After every row comes roughly how far along a hidden order it lies, from 0 to 30.
In the rows, zero is written as 100.
[ 90  91 100  94  98  92  95  97  96 108 101 105  94 103 108 102 115 114
 105] -> 12
[118 111  98 111 104 117 109 101 101 113  99  97 101 104  98  99  79  91
  85] -> 16
[112 112  94 122 115  94 128  98  70 109 110 101 103 114 148 105  67  67
  77] -> 30
[ 98 105 105 111  87 106  87  95 109 101 110  94 106 100  83  98 104  93
  95] -> 10
[105 116  98  94 106  79 111  86  95  92  97  96 101  86  92  94  94  85
  99] -> 8
[122 104  94 122 113 126 121 107  87 108  97 104  90 123 123 103  71  94
  79] -> 25
[ 81  83  87 103 113  86 109 118  85 121  84 111  97 118 147 112 112 121
  87] -> 28
[103 103 119 118  81  56  89  67  74  99 122 102  91  48 200  94 102  60
 132] -> 11
[ 86  93  91  94 101 105 100 107 109 102  92 103  99 107  96 102 114 122
  97] -> 10
[116 117 107 117  94 115 103  84  98  96 106 109  98  94  89  92  87  80
  93] -> 7
[112  98 101  94 102 118 104  96  92 103  98 102  90 113 112  99  86 101
  93] -> 15
[ 91 111 101  70 100  83  95  82 106  82  87  97  98  68  65  88 127 100
 123] -> 0
[ 80 107  96 117  96 142 104  96 103  99  99 100  94 108  94  94  87 101
  87] -> 8
[ 82  96  97  82  98  85  93 102 111  96 103  99 114  92  93 104 121 102
 106] -> 12
[107  89  95  90 108 112 100 122 105  99  87 104  94 110  99 103  91 112
  99] -> 18
[103  93 104 112  99  96  97  88  83 107  95 108  75 103 117  97 104 104
 114] -> 11
[119  91 115 108  93 110  84 106 102  93  97 102  89 103 120  95  85 100
 115] -> 9
[ 98  94  88  95 106 124 102 111 115 101  90 102 100 113  92 103 104 123
  90] -> 12
[103 107 100 116 100 104 106 111 111 103 119  92 120 118  99 108  78  88
  76] -> 26
[ 93  97  90 118 104   0 114 105  97 114 109 102 109 119 124 107  96 101
  76] -> 25
[ 89 111  85 124  98 138 116  83 104 113 105  99 102 113 106 100 107 107
  71] -> 12
[ 96 113  95  97  98 112 109  92 111  95 106  93 113  93  81  98 103  96
  92] -> 9
[ 73  97  94  81  98  75  95 101 115 100 104  98 129  84  93 106 134 112
 105] -> 12
[117 121  96 106 118  90 126  73  63 103  88 103  79  87 123  88  85  75
 104] -> 11
[127 114 106 125  90 154 100  89 109  96 101  93  86 104  72  89  85  93
  89] -> 2
[ 82 111  84  84 114  85 119  97 102  95  95  96 122  88  98 103 111  98
  91] -> 15
[ 88 143  54 184 100 200 166  53 103 132 117  88 104 146 103  94  91 108
   4] -> 8
[ 62  92  82  82 111  67 107 108 104 108 104 104 120  95 114  94 133 115
 102] -> 22
[109   8  91 117 107 143 112  88  89 104  88 103  76 111 107  90  95 105
  62] -> 5
[116 103  95  96 117 115  94 128 100  86  94 100 105 121 116 107  71  99
  80] -> 30
[121 105 105 106  94 175 100 112 118  95 112  91 116 108  82  95  72  87
  82] -> 19
[109 101 114 102  91  98  90  99 103  97 117  94 111  88  90 100  84  76
 104] -> 19
[ 93 100  99 102  95 125  96 101 101 133 103 101  99 104  99  99 110 108
  97] -> 11
[ 94 102  98 106 101 101 102 101 107 103 110  96 109 102  96 102  99  99
  95] -> 16
[ 87  89  92 121  95 118 105  98  97 114 107 103  98 118 117 105 111 122
  81] -> 16
[104 105 107 106  92  95  99  84 105 100 109  95 130  93  83  98 102  92
  98] -> 11
[103 102  97  94 109 115 107 106 106  97  92 100 100  97  96 100 101 102
  97] -> 14
[100  90 105  99  95 103  88  93  92 102  88 107  74  96 100  93 114 112
 118] -> 2
[ 97 116  91 101 100 113 111  92 114  89 102  92 110  98  82  96  60  98
 133] -> 9
[ 79  87 101  84  98  70  81 105 108  99  99 102 113  93  97 105 119 109
 109] -> 15
[109  98 111  86  94  85  85 109 104  88  91  98 100  86  84  97  91  89
 117] -> 12
[ 97 101  98  81 109 107  99 102 105  90  78 103  88  88  84  94 114 119
 115] -> 1
[106 114 106  78  94  99  97  61 121  84 110  86 127  83  64 105  90  83
  98] -> 14
[ 98 101 113  98  97  45  94  90  79 102 113 102 101  85 120 101 100  74
 116] -> 21
[ 91  82  98 104  90 102  86 121 124 107 116  99 121 114  92 111 106 118
  80] -> 22
[ 98  98  89  96 114 103 109 110  92 103  92 102 104 110 106 120  95 103
  95] -> 22

Part 2:
[ 86  46  88  62  99 165  95  96 111 114  93  69  98  93 156 105 100  89
  68 171  94 106 139  97 117  92   0  96  67 130  99  29 101  76  90  72
 110 193  91 102  18  80 116  44 133  67  78  80 110  61  89 188 120  99
 134  56 102 105  94  79  92  90 110   8  95  61 174 132  70  77  60 108
  66 109 100 110 106  83 175 125] -> 30
[ 92  77 109  66 102 120  91  95  93  86 103  88 104  91 122 105 102 103
 104 117 102 101 110  93  87  96  65 115 103  92 110  77  97  92 101  99
 103 178  91 108  77 105  82  51 101  90  64 106 105  99  93 160 109  98
 118  77 100 117 111  85 100 124  84 118  88  85 106 117 102 102 107  89
 115 109  96 100  90  78 130 117] -> 13
[ 95  74 115  73 108 128 100 101 102  86  95  78  98  97 127 103 104 101
  92 123  99 104 113  99  91  91  51 117  99  93 108  75  99  83  95 100
  99 163  93 102 109  76  88  77 107  98  69 100 111  77 115 151 132 100
 125  82  93 111 112  94 101  97 102  92  84  88 117 137 106  92  87  96
  97 106  97 102  90  64 122 113] -> 16
[ 91  77 101  71  97 122  94  97  97 108  97  76 102  90 129 105 100  93
  93 124  99 107 124  96 110  92  42 116  92 113 101  86  98  87  99  91
 107 168  90 104  92  91  98  59 107  95  65 102 104  99 104 149 122 101
 122  73  98 114 100  89  98 104 100  86 103  91 126 124  96  98  98  91
 107 106  97 102  95  75 140 114] -> 17
[133 125 123  94 104  75  96 115  86  54 102 107 103 114  78  99 108 122
 119  68 107  84  74  91  51  94 155 112 185  18 124 124 105  99 107 134
  89 141 103 104 155 104  65 102  75  89  98 109  99 113 120 109 102 102
 106 122  91 113  99 109 110 128  68 188  86 115  53  93 137 114 134  94
 144 109  93  80  96  70  65  96] -> 0
[123  93 118 100 137  97 105 119 107  61  86  71  90 117 105  97 108 108
  96  96  98 103  87 103  79  89 100 115 148  61 118  92 108  75 101 119
  86 124 101  97 196  48  77 160  97 106  96 101 116  58 149 127 167 102
 125 123  88  97 105 120 103  63 112 137 116 112 106 150 161  84  80 113
  95 103 102  86 100  79  70  90] -> 11
[ 97 101 112  75  77 119 105 102  98 122  90  83 100 100 123 104 100  95
  90 112  98 101 123  99 115  86  58 124 107 104 102 117 100  86  92  93
 101 143  91  94 142  80  96  79 102 105  67 105 103 109 127 108 132 112
 117  81  88 117  97  93 102  85 115  77  91 108 108 124  95 104 105  88
 121 102  94  99  91  54 125 110] -> 13
[100  73 108  64 111 121  94 105 100  98  96  67 100  96 130 103 103  96
  94 124  99 108 117  97 100  91  50 118 102 105 105  80 101  80 101  97
 105 184  90 104 102  80  96  62 105  90  63  99 110  80 119 161 132 100
 129  78  95 112  98  94  97  96  99  96 104  92 129 140 112  92  93  94
 102 107  97 102  98  81 126 108] -> 18
[ 87  82 105  62  87 131  93  90  94  93  99  92 103  92 122 106 101 103
  98 121 101  98 116  93  90  94  61 114 103  97 110  81  97  91  97  96
 102 159  90 105  74 111  82  54 103  90  66 104 103 107  88 146 104 102
 118  75 100 120 118  79 102 121  93 100  76  83 101 110  83 104 109  88
 117 108  97 100  86  73 133 122] -> 13
[100  98 138 118 109 104 110  97  94  56 108 123 100 100  92 101 105 119
 100  83 103  82  74  98  47  98 154  98 100  21 112  82  92 115  83 121
  82 103 109 104  72  99  71 104  92 103 106 103 102  92  83 105  87  92
  93 112  88 103 135 103 112 143  64 127  29  79  63  95  92 111  84  98
  94 105  87 107  82  41 110 113] -> 1
[108  77 110  71 114 120  99 110 104 101  92  63  98 102 132 102 105  96
  94 123  98 109 119  99 104  89  40 120 112 103 107  87 105  73 101  95
 105 179  90 101 131  65  99  74 106  92  68  97 112  73 138 152 147 105
 131  83  92 109  88 100  97  79 108  96 110 101 131 148 121  87  91  97
 103 104  98  99 102  80 117 104] -> 20
[111  70 111  80 133 115 100 115 109  89  92  59  94 105 128 100 107  98
  93 120  97 110 113 101  97  91  64 116 115  96 108  76 106  71 102  99
 103 171  93 101 149  55  98  97 106  94  77  96 116  57 144 154 158 101
 131  92  91 101  94 108  97  73 109  99 110  99 134 156 135  80  80 103
  86 102 100  99 103  86 108  99] -> 20
[ 59  91  93 116  57 147 124  85 114 155  82  90  91  90 125 106  92  82
  51 130  89  98 142 112 149  87  32  98  17 135  78  98  87  99  61  61
  95  20 103  78 101  63 124 153 131 134  98  96  97  99 102  35 130 112
  94  70  88  97 138  99 102  68 148   0  43  83 129 108  36  90  53 100
  59  87  98 116  77  34 162 120] -> 17
[124  68 110  71 147 121  98 121 112  68  88  46  92 115 127  98 110 105
  98 121  98 111 101 100  83  91  59 115 143  87 120  63 113  62 109 107
  99 190  93 101 159  51  87 108 106  81  82  91 121  38 154 173 169 102
 141  99  93 101  91 109  97  63 113 119 117 100 135 169 157  73  76 111
  81 106 104  93 108 103  87  96] -> 22
